Below is a small trained network, with its code and all its weights. Each question gives an input and a class and asks what happens when units are switched off, that is, made to give their printed mean instead of their output.

import numpy as np


def w(rows, s, z=0):
    codes = np.array(rows[::2]) - 128.0
    scale = np.full(codes.shape[1], s)
    scale[-1] = z or s
    return codes * scale


def f(y):
    return np.maximum(y, 0)


def log_softmax(a):
    a = a - a.max(-1, keepdims=True)
    return a - np.log(np.exp(a).sum(-1, keepdims=True))


def net(x, mask):
    res = np.array(x, float).reshape(1, 3) / 4 @ E
    y = f(res @ A[0][:, :-1].T + A[0][:, -1])
    res = res + np.where(mask, y, B[0][:, -1]) @ B[0][:, :-1]
    return log_softmax(res[-1] @ U[:, :-1].T + U[:, -1])


A, B = {}, {}
E = w([
[124,124,222],'x0',
[133,9,120],'x1',
[35,131,135],'x2',
],0.013)
A[0] = w([
[128,250,96,240],'N0',
[207,196,137,200],'N1',
[200,146,165,233],'N2',
[211,82,139,180],'N3',
[60,157,127,134],'N4',
[153,102,73,134],'N5',
[137,239,124,254],'N6',
[170,124,110,160],'N7',
[68,248,121,102],'N8',
[188,41,101,165],'N9',
[118,100,67,157],'N10',
[162,145,7,171],'N11',
[231,73,103,80],'N12',
[228,107,123,208],'N13',
[116,43,139,189],'N14',
[123,95,64,138],'N15',
[102,41,142,214],'N16',
[113,136,245,153],'N17',
[60,137,148,170],'N18',
[22,131,240,107],'N19',
[100,65,69,130],'N20',
[159,85,134,140],'N21',
[170,143,152,223],'N22',
[140,190,241,127],'N23',
[134,74,205,50],'N24',
[180,159,142,194],'N25',
[116,234,24,216],'N26',
[61,169,144,165],'N27',
[128,95,213,83],'N28',
[126,115,85,171],'N29',
[103,57,84,145],'N30',
[62,80,123,86],'N31',
[129,159,236,138],'N32',
[159,92,131,130],'N33',
],0.015,0.005)
B[0] = w([
[156,147,220,250],'N0',
[128,218,119,213],'N1',
[108,203,147,196],'N2',
[74,109,112,202],'N3',
[168,86,184,172],'N4',
[84,137,100,175],'N5',
[176,190,211,240],'N6',
[112,102,132,166],'N7',
[163,69,175,224],'N8',
[90,111,113,218],'N9',
[136,181,102,177],'N10',
[76,44,121,225],'N11',
[93,73,95,206],'N12',
[92,118,150,213],'N13',
[40,130,127,206],'N14',
[129,178,75,177],'N15',
[62,147,115,212],'N16',
[170,97,81,196],'N17',
[191,91,117,174],'N18',
[179,64,103,204],'N19',
[171,183,74,189],'N20',
[92,95,140,170],'N21',
[120,172,145,175],'N22',
[206,158,76,199],'N23',
[51,71,221,176],'N24',
[148,221,96,180],'N25',
[121,118,254,254],'N26',
[197,101,158,180],'N27',
[104,88,216,175],'N28',
[77,179,100,166],'N29',
[126,131,69,193],'N30',
[175,180,92,171],'N31',
[175,142,61,190],'N32',
[92,56,130,163],'N33',
],0.0095,0.016)
U = w([
[91,199,198,70],'0',
[143,102,202,245],'1',
[115,102,50,77],'2',
[128,204,26,153],'3',
[193,247,85,175],'4',
[213,124,137,3],'5',
[85,91,192,152],'6',
[127,43,106,130],'7',
],0.015,0.0047)

Each question gives the input, the list of numbers given to net, and the class t.
The units are the neurons (one row each of A and B). Each row of codes is followed by its name. A weight is (code - 128) times the scale printed after its matrix; where a second scale follows, it is the last column's (A, B and U).
mask holds one flag per neuron, in row order. A switched-off neuron (its flag False) gives its mean, the last column of its row in B, instead of its output. The means were averaged over made-up inputs and are rounded, as every weight is.
A unit's drop is (log p(t) with every unit on - log p(t) with that unit switched off) / (log p(t) with every unit on - log p(t) with every unit switched off).
The circuit of an input: a set's keep is (log p(t) with only the set's units on - log p(t) with every unit switched off) / (log p(t) with every unit on - log p(t) with every unit switched off). Starting from the 12 units with the biggest drops (on a tie, the unit counted first), units are removed one at a time, each time the one whose removal leaves the highest keep (on an exact tie, the one counted first), for as long as the keep stays at least 0.8.
units of the circuit, in order: the units of the circuit, biggest drop first
k most important neurons: the k neurons with the biggest drops, biggest first
drop of u: that unit's drop, to one decimal
input [-7,-1,3], class 1: 2 most important neurons => (N1 N11)
input [-8,-3,2], class 1: most important neuron => (N11)
input [6,-6,1], class 5: 2 most important neurons => (N8 N19)
input [0,6,-7], class 2: units of the circuit, in order => (N26 N0)
input [5,8,5], class 7: 2 most important neurons => (N19 N26)
input [-2,0,-8], class 0: 2 most important neurons => (N1 N2)
input [8,7,-4], class 6: 2 most important neurons => (N24 N28)
input [4,-6,1], class 5: 2 most important neurons => (N8 N19)
input [8,7,6], class 7: drop of N19 => 0.2
input [1,4,1], class 7: drop of N16 => -0.1
input [0,6,8], class 3: drop of N20 => 0.2
